Below are the code and all the weights of a small trained network. Each question names an input and a class and asks about switching units off, where a switched-off unit gives its printed mean instead of its output.

import numpy as np


def w(rows, s, z=0):
    codes = np.array(rows[::2]) - 128.0
    scale = np.full(codes.shape[1], s)
    scale[-1] = z or s
    return codes * scale


def f(y):
    return y / 2 * (1 + np.tanh(0.7978845608 * (y + 0.044715 * y**3)))


def log_softmax(a):
    a = a - a.max(-1, keepdims=True)
    return a - np.log(np.exp(a).sum(-1, keepdims=True))


def net(x, mask):
    res = np.array(x, float).reshape(1, 6) / 4 @ E
    y = f(res @ A[0][:, :-1].T + A[0][:, -1])
    res = res + np.where(mask, y, B[0][:, -1]) @ B[0][:, :-1]
    return log_softmax(res[-1] @ U[:, :-1].T + U[:, -1])


A, B = {}, {}
E = w([
[130,133,127,127,137,130,136],'x0',
[150,68,198,135,205,148,131],'x1',
[120,94,130,143,83,138,124],'x2',
[124,122,129,130,117,127,119],'x3',
[125,139,119,92,146,215,81],'x4',
[170,101,66,250,172,122,82],'x5',
],0.015)
A[0] = w([
[189,76,234,104,166,184,126,197],'neuron 1',
[142,151,102,41,84,156,98,120],'neuron 2',
[82,116,244,45,121,81,180,2],'neuron 3',
[81,143,119,64,114,139,116,139],'neuron 4',
[196,64,150,217,180,38,94,110],'neuron 5',
[144,174,67,124,85,34,199,174],'neuron 6',
[203,81,147,147,163,102,188,91],'neuron 7',
[125,128,92,66,127,107,125,90],'neuron 8',
[124,48,228,108,201,174,150,21],'neuron 9',
[61,122,140,141,110,2,180,219],'neuron 10',
[190,140,35,211,143,168,70,8],'neuron 11',
[116,159,93,14,97,148,120,118],'neuron 12',
[91,112,101,110,180,223,36,156],'neuron 13',
[135,55,165,187,175,108,92,80],'neuron 14',
[76,201,126,76,93,182,113,114],'neuron 15',
],0.0092,0.0085)
B[0] = w([
[153,84,87,180,165,71,137,246],'neuron 1',
[97,190,130,115,105,181,174,202],'neuron 2',
[198,51,103,199,183,83,68,223],'neuron 3',
[86,174,146,107,131,122,142,196],'neuron 4',
[37,165,68,90,175,185,255,248],'neuron 5',
[190,148,128,146,114,64,77,236],'neuron 6',
[76,137,112,59,109,137,151,171],'neuron 7',
[106,96,151,165,101,131,151,146],'neuron 8',
[208,141,146,111,59,72,74,199],'neuron 9',
[210,85,126,145,158,113,88,249],'neuron 10',
[227,91,178,144,45,5,33,221],'neuron 11',
[139,173,134,145,79,170,152,227],'neuron 12',
[198,85,166,121,82,111,71,222],'neuron 13',
[72,129,94,66,170,161,190,190],'neuron 14',
[128,181,147,111,175,148,161,215],'neuron 15',
],0.0094,0.012)
U = w([
[167,135,224,117,62,93,72,249],'0',
[155,89,98,169,124,110,70,24],'1',
[30,164,131,104,120,246,143,130],'2',
],0.011,0.0018)

Each question gives the input, the list of numbers given to net, and the class t.
The units are the neurons (one row each of A and B). Each row of codes is followed by its name. A weight is (code - 128) times the scale printed after its matrix; where a second scale follows, it is the last column's (A, B and U).
mask holds one flag per neuron, in row order. A switched-off neuron (its flag False) gives its mean, the last column of its row in B, instead of its output. The means were averaged over made-up inputs and are rounded, as every weight is.
A unit's drop is (log p(t) with every unit on - log p(t) with that unit switched off) / (log p(t) with every unit on - log p(t) with every unit switched off).
The circuit of an input: a set's keep is (log p(t) with only the set's units on - log p(t) with every unit switched off) / (log p(t) with every unit on - log p(t) with every unit switched off). Starting from the 12 units with the biggest drops (on a tie, the unit counted first), units are removed one at a time, each time the one whose removal leaves the highest keep (on an exact tie, the one counted first), for as long as the keep stays at least 0.8.
units of the circuit, in order: the units of the circuit, biggest drop first
most important unit: the unit with the biggest drop
k most important neurons: the k neurons with the biggest drops, biggest first
drop when u is switched off: that unit's drop, to one decimal
input [-6,-6,1,3,1,2], class 0: units of the circuit, in order => neuron 1; neuron 5
input [4,3,-5,0,-4,-7], class 1: units of the circuit, in order => neuron 3
input [-3,2,-7,1,-4,-5], class 1: units of the circuit, in order => neuron 3; neuron 11
input [-6,-4,1,1,3,2], class 0: 3 most important neurons => neuron 5; neuron 1; neuron 3
input [1,-3,6,-3,2,0], class 2: units of the circuit, in order => neuron 11; neuron 3
input [-5,3,7,3,0,-6], class 1: 4 most important neurons => neuron 3; neuron 1; neuron 11; neuron 13
input [0,1,7,-1,-3,-5], class 1: units of the circuit, in order => neuron 3; neuron 11
input [-1,6,-5,0,0,-4], class 1: 2 most important neurons => neuron 1; neuron 3
input [-4,-3,2,8,6,1], class 0: 3 most important neurons => neuron 5; neuron 13; neuron 14
input [-7,-4,-4,1,2,6], class 0: 3 most important neurons => neuron 11; neuron 1; neuron 3
input [-3,-7,-5,0,5,1], class 0: 2 most important neurons => neuron 5; neuron 13
input [2,0,5,2,5,-2], class 2: 2 most important neurons => neuron 11; neuron 6
input [6,-2,5,5,1,4], class 0: drop when neuron 1 is switched off => 0.8
input [4,4,3,-7,-7,7], class 2: most important unit => neuron 5
input [1,7,5,-7,-1,-2], class 1: drop when neuron 1 is switched off => 0.4
input [4,6,-1,-6,-2,-6], class 1: drop when neuron 1 is switched off => 0.3
